Below are the code and all the weights of a small trained network. Each question names an input and a target symbol and asks about switching units off, where a switched-off unit gives its printed mean instead of its output.

import numpy as np


def w(rows, s, z=0):
    codes = np.array(rows[::2]) - 128.0
    scale = np.full(codes.shape[1], s)
    scale[-1] = z or s
    return codes * scale


def f(y):
    return np.maximum(y, 0)


def softmax(a):
    e = np.exp(a - a.max(-1, keepdims=True))
    return e / e.sum(-1, keepdims=True)


def log_softmax(a):
    a = a - a.max(-1, keepdims=True)
    return a - np.log(np.exp(a).sum(-1, keepdims=True))


def net(x, mask):
    ids = ['ΘΨαβγδεζηλπστφω'.index(c) for c in x.split()]
    T = len(ids)
    res = E[ids] + P[:T]
    r = res
    for j in range(2):
        rows = slice(2 * j, 2 * j + 2)
        q, k, v = (r @ M[0][rows].T for M in (Q, K, V))
        z = softmax(np.where(np.tri(T) > 0, q @ k.T / 2**0.5, -1e9)) @ v
        o = O[0][rows]
        res = res + np.where(mask[j], z, o[:, -1]) @ o[:, :-1]
    y = f(res @ A[0][:, :-1].T + A[0][:, -1])
    res = res + np.where(mask[2:14], y, B[0][:, -1]) @ B[0][:, :-1]
    return log_softmax(res[-1] @ U[:, :-1].T + U[:, -1])


Q, K, V, O, A, B = {}, {}, {}, {}, {}, {}
E = w([
[193,150,104],'Θ',
[108,169,106],'Ψ',
[193,111,95],'α',
[195,89,105],'β',
[138,82,136],'γ',
[142,139,101],'δ',
[73,113,166],'ε',
[120,143,80],'ζ',
[107,151,108],'η',
[139,169,133],'λ',
[54,142,147],'π',
[177,235,98],'σ',
[131,160,80],'τ',
[190,52,161],'φ',
[142,252,70],'ω',
],0.025)
P = w([
[174,133,107],'0',
[107,152,90],'1',
[132,222,254],'2',
[168,167,98],'3',
[100,137,86],'4',
[112,201,254],'5',
[167,162,97],'6',
[102,133,92],'7',
[95,185,237],'8',
[168,158,97],'9',
[110,129,94],'10',
],0.015)
Q[0] = w([
[178,222,111],'H1',
[126,2,109],'H1',
[206,129,155],'H2',
[148,193,152],'H2',
],0.0082)
K[0] = w([
[2,238,109],'H1',
[102,103,182],'H1',
[228,141,67],'H2',
[133,172,63],'H2',
],0.0081)
V[0] = w([
[95,228,162],'H1',
[253,134,137],'H1',
[233,155,226],'H2',
[177,188,49],'H2',
],0.0058)
O[0] = w([
[118,243,137,242],'H1',
[209,157,23,176],'H1',
[255,192,249,161],'H2',
[72,251,71,253],'H2',
],0.0065,0.0052)
A[0] = w([
[186,153,194,147],'N1',
[173,158,46,39],'N2',
[56,139,35,7],'N3',
[204,52,192,141],'N4',
[80,217,142,141],'N5',
[169,168,30,221],'N6',
[134,159,95,157],'N7',
[37,61,104,2],'N8',
[94,139,43,86],'N9',
[111,20,6,191],'N10',
[165,207,96,167],'N11',
[56,107,72,171],'N12',
],0.011,0.0076)
B[0] = w([
[83,83,138,169],'N1',
[145,149,56,177],'N2',
[43,139,143,152],'N3',
[112,155,186,147],'N4',
[176,88,160,235],'N5',
[109,137,163,246],'N6',
[103,75,128,185],'N7',
[161,144,6,132],'N8',
[121,182,165,163],'N9',
[205,130,79,155],'N10',
[108,105,133,249],'N11',
[111,46,81,154],'N12',
],0.012,0.019)
U = w([
[153,110,216,172],'Θ',
[88,37,185,104],'Ψ',
[94,19,142,114],'α',
[153,253,151,102],'β',
[216,62,78,89],'γ',
[127,98,55,87],'δ',
[195,190,64,104],'ε',
[132,125,112,173],'ζ',
[243,103,142,87],'η',
[123,153,70,160],'λ',
[166,58,59,48],'π',
[133,124,101,178],'σ',
[196,226,119,165],'τ',
[224,164,60,59],'φ',
[75,169,122,1],'ω',
],0.011,0.0089)

Each question gives the input, a string of symbols that net reads in full, and the target symbol t.
The units are the heads (2 rows each of Q, K, V and O) and the neurons (one row each of A and B). Each row of codes is followed by its name. A weight is (code - 128) times the scale printed after its matrix; where a second scale follows, it is the last column's (O, A, B and U).
mask holds one flag per unit, heads first, then neurons. A switched-off unit (its flag False) gives its mean, the last column of its rows in O or B, instead of its output. The means were averaged over made-up inputs and are rounded, as every weight is.
A unit's drop is (log p(t) with every unit on - log p(t) with that unit switched off) / (log p(t) with every unit on - log p(t) with every unit switched off).
The circuit of an input: a set's keep is (log p(t) with only the set's units on - log p(t) with every unit switched off) / (log p(t) with every unit on - log p(t) with every unit switched off). Starting from the 12 units with the biggest drops (on a tie, the unit counted first), units are removed one at a time, each time the one whose removal leaves the highest keep (on an exact tie, the one counted first), for as long as the keep stays at least 0.8.
circuit, biggest first: the units of the circuit, biggest drop first
unit that matters most: the unit with the biggest drop
k most important neurons: the k neurons with the biggest drops, biggest first
drop of u: that unit's drop, to one decimal
input δ φ Ψ ζ β, target φ: 2 most important neurons -> (N10; N5)
input ω λ α ε β σ, target Θ: circuit, biggest first -> (N5; N1)
input Θ φ τ, target Θ: circuit, biggest first -> (N5; N2)
input Ψ η β η γ, target γ: unit that matters most -> N10
input ε β γ γ φ, target η: circuit, biggest first -> (N10; H1; N4; N11)
input λ ε φ σ η ω, target Θ: circuit, biggest first -> (N5; N11)
input γ ζ ω, target Θ: 2 most important neurons -> (N5; N11)
input φ η ε Θ γ, target γ: circuit, biggest first -> (H1; N10)
input φ γ φ γ, target Θ: 4 most important neurons -> (N4; N2; N12; N1)
input Θ σ ζ ε τ τ τ π, target δ: circuit, biggest first -> (H2; N8; N6)
input ζ δ ζ Θ σ ζ η γ δ η φ, target η: 2 most important neurons -> (N10; N4)
input Ψ η φ λ φ, target Θ: 2 most important neurons -> (N4; N2)
input α τ ζ γ Ψ γ ω ω, target ω: 2 most important neurons -> (N3; N9)
input δ ω η Ψ Ψ λ Ψ π γ φ, target Θ: unit that matters most -> N4
input γ ε ζ ζ τ η β φ σ τ ω, target ω: drop of N2 -> 0.1
input η λ π β Ψ, target Ψ: drop of N3 -> 0.1
input φ η γ α β ω γ π, target δ: drop of N12 -> 0.2
